Below are the code and all the weights of a small trained network. Each question names an input and a target symbol and asks about switching units off, where a switched-off unit gives its printed mean instead of its output.

import numpy as np


def w(rows, s, z=0):
    codes = np.array(rows[::2]) - 128.0
    scale = np.full(codes.shape[1], s)
    scale[-1] = z or s
    return codes * scale


def f(y):
    return np.maximum(y, 0)


def softmax(a):
    e = np.exp(a - a.max(-1, keepdims=True))
    return e / e.sum(-1, keepdims=True)


def log_softmax(a):
    a = a - a.max(-1, keepdims=True)
    return a - np.log(np.exp(a).sum(-1, keepdims=True))


def net(x, mask):
    ids = ['ΘΞΦαβδεζλμπστψ'.index(c) for c in x.split()]
    T = len(ids)
    res = E[ids] + P[:T]
    r = res
    for j in range(2):
        rows = slice(3 * j, 3 * j + 3)
        q, k, v = (r @ M[0][rows].T for M in (Q, K, V))
        z = softmax(np.where(np.tri(T) > 0, q @ k.T / 3**0.5, -1e9)) @ v
        o = O[0][rows]
        res = res + np.where(mask[j], z, o[:, -1]) @ o[:, :-1]
    y = f(res @ A[0][:, :-1].T + A[0][:, -1])
    res = res + np.where(mask[2:10], y, B[0][:, -1]) @ B[0][:, :-1]
    return log_softmax(res[-1] @ U[:, :-1].T + U[:, -1])


Q, K, V, O, A, B = {}, {}, {}, {}, {}, {}
E = w([
[34,126,185,164],'Θ',
[153,107,116,76],'Ξ',
[137,85,106,82],'Φ',
[124,85,90,94],'α',
[88,86,125,91],'β',
[90,88,94,98],'δ',
[137,122,171,59],'ε',
[112,163,197,62],'ζ',
[209,87,19,70],'λ',
[113,86,98,95],'μ',
[177,97,198,166],'π',
[96,74,83,88],'σ',
[103,98,133,84],'τ',
[114,182,6,140],'ψ',
],0.014)
P = w([
[83,2,107,155],'0',
[85,42,135,110],'1',
[75,67,123,106],'2',
[80,83,113,106],'3',
[85,101,118,94],'4',
[106,126,129,80],'5',
[114,128,108,87],'6',
[116,140,104,88],'7',
[135,152,101,83],'8',
[137,157,93,89],'9',
[157,171,98,89],'10',
[165,175,81,92],'11',
[170,181,101,82],'12',
],0.0083)
Q[0] = w([
[128,77,112,95],'head 0',
[110,78,99,34],'head 0',
[116,218,147,248],'head 0',
[117,113,130,85],'head 1',
[171,147,149,163],'head 1',
[93,136,124,141],'head 1',
],0.017)
K[0] = w([
[175,145,49,129],'head 0',
[179,223,2,78],'head 0',
[71,49,237,184],'head 0',
[206,142,134,99],'head 1',
[13,79,175,52],'head 1',
[103,206,41,138],'head 1',
],0.0076)
V[0] = w([
[201,8,127,28],'head 0',
[255,29,53,44],'head 0',
[59,177,76,107],'head 0',
[169,148,14,113],'head 1',
[123,60,222,176],'head 1',
[134,174,42,128],'head 1',
],0.0062)
O[0] = w([
[215,76,182,150,239],'head 0',
[203,27,148,48,255],'head 0',
[137,175,94,138,194],'head 0',
[133,109,166,10,170],'head 1',
[109,34,196,253,102],'head 1',
[134,130,125,43,140],'head 1',
],0.0061,0.0039)
A[0] = w([
[116,43,6,210,174],'neuron 0',
[166,154,18,217,171],'neuron 1',
[171,43,156,115,130],'neuron 2',
[96,137,224,173,179],'neuron 3',
[86,253,156,127,78],'neuron 4',
[236,124,29,91,106],'neuron 5',
[248,130,79,66,91],'neuron 6',
[43,78,53,80,254],'neuron 7',
],0.0067,0.0054)
B[0] = w([
[171,48,177,91,177],'neuron 0',
[122,80,185,119,150],'neuron 1',
[2,154,131,170,203],'neuron 2',
[208,196,163,106,169],'neuron 3',
[109,171,55,122,148],'neuron 4',
[59,160,220,119,216],'neuron 5',
[50,169,162,175,217],'neuron 6',
[243,188,197,74,254],'neuron 7',
],0.0066,0.0094)
U = w([
[197,146,154,163,231],'Θ',
[127,109,90,104,27],'Ξ',
[73,182,178,207,24],'Φ',
[47,110,74,125,97],'α',
[1,246,120,147,122],'β',
[174,220,64,49,204],'δ',
[85,129,116,127,4],'ε',
[216,114,211,78,221],'ζ',
[91,107,85,114,73],'λ',
[52,105,94,122,77],'μ',
[90,112,99,107,25],'π',
[69,96,101,113,41],'σ',
[19,188,190,89,151],'τ',
[103,117,99,116,8],'ψ',
],0.0069,0.0037)

Each question gives the input, a string of symbols that net reads in full, and the target symbol t.
The units are the heads (3 rows each of Q, K, V and O) and the neurons (one row each of A and B). Each row of codes is followed by its name. A weight is (code - 128) times the scale printed after its matrix; where a second scale follows, it is the last column's (O, A, B and U).
mask holds one flag per unit, heads first, then neurons. A switched-off unit (its flag False) gives its mean, the last column of its rows in O or B, instead of its output. The means were averaged over made-up inputs and are rounded, as every weight is.
A unit's drop is (log p(t) with every unit on - log p(t) with that unit switched off) / (log p(t) with every unit on - log p(t) with every unit switched off).
The circuit of an input: a set's keep is (log p(t) with only the set's units on - log p(t) with every unit switched off) / (log p(t) with every unit on - log p(t) with every unit switched off). Starting from all 10 units, units are removed one at a time, each time the one whose removal leaves the highest keep (on an exact tie, the one counted first), for as long as the keep stays at least 0.8.
units of the circuit, in order: the units of the circuit, biggest drop first
unit that matters most: the unit with the biggest drop
top k neurons: the k neurons with the biggest drops, biggest first
which heads matter: for each layer, one digit per head in row order, 1 if its drop is at least 0.15 and else 0, layers parted by /
drop when u is switched off: that unit's drop, to one decimal
input ψ Φ Ξ τ Θ Ξ ψ ζ, target δ: unit that matters most : head 0
input δ Θ λ σ Ξ, target τ: top 3 neurons : neuron 2; neuron 6; neuron 5
input ζ Θ ε ψ ψ β, target δ: units of the circuit, in order : head 0; head 1; neuron 7; neuron 5
input δ λ Θ, target ζ: units of the circuit, in order : neuron 6; neuron 2; neuron 3
input Ξ ψ α ψ Ξ, target δ: units of the circuit, in order : head 0; head 1; neuron 2
input ε σ Φ ψ μ, target δ: units of the circuit, in order : head 0; head 1; neuron 7; neuron 2
input τ λ Ξ δ δ ψ δ μ, target δ: units of the circuit, in order : head 0; head 1; neuron 7
input τ Θ Φ α Θ Θ ψ ψ σ, target δ: units of the circuit, in order : head 0; head 1; neuron 7
input ζ α ε Φ ψ Θ ψ ε, target δ: which heads matter : 10
input δ Ξ Φ ψ α, target δ: which heads matter : 11
input Ξ Θ Θ β α α Θ α Θ λ δ λ ε, target τ: which heads matter : 10
input ε Θ ψ Ξ ψ δ, target δ: which heads matter : 11
input μ Θ τ Φ Φ Θ σ λ σ Ξ λ μ, target τ: top 2 neurons : neuron 6; neuron 2
input δ Φ Θ Θ Θ λ π λ Θ σ α, target τ: top 2 neurons : neuron 2; neuron 6
input λ δ δ λ ζ λ μ, target τ: top 2 neurons : neuron 2; neuron 6
input Θ ζ Ξ α Θ Θ λ ζ Φ, target τ: top neuron : neuron 2
input τ ψ δ Θ μ σ ψ ψ δ Φ λ, target τ: top 2 neurons : neuron 5; neuron 6
input Θ τ ζ Θ ε μ ψ Ξ ε α λ ε σ, target τ: top 3 neurons : neuron 6; neuron 5; neuron 2
input λ ψ λ δ Θ λ σ σ ε λ Θ σ, target τ: top 3 neurons : neuron 6; neuron 2; neuron 5
input ψ λ Φ Φ Θ, target ζ: top 2 neurons : neuron 2; neuron 6
input Θ α Θ ψ Θ Θ τ λ λ Θ Θ, target β: drop when neuron 4 is switched off : 0.2
input μ Θ Θ α δ Φ π ψ σ, target δ: drop when head 0 is switched off : 0.7
input μ μ π Θ Θ λ μ Ξ λ Θ Φ α, target τ: drop when neuron 7 is switched off : 0.0
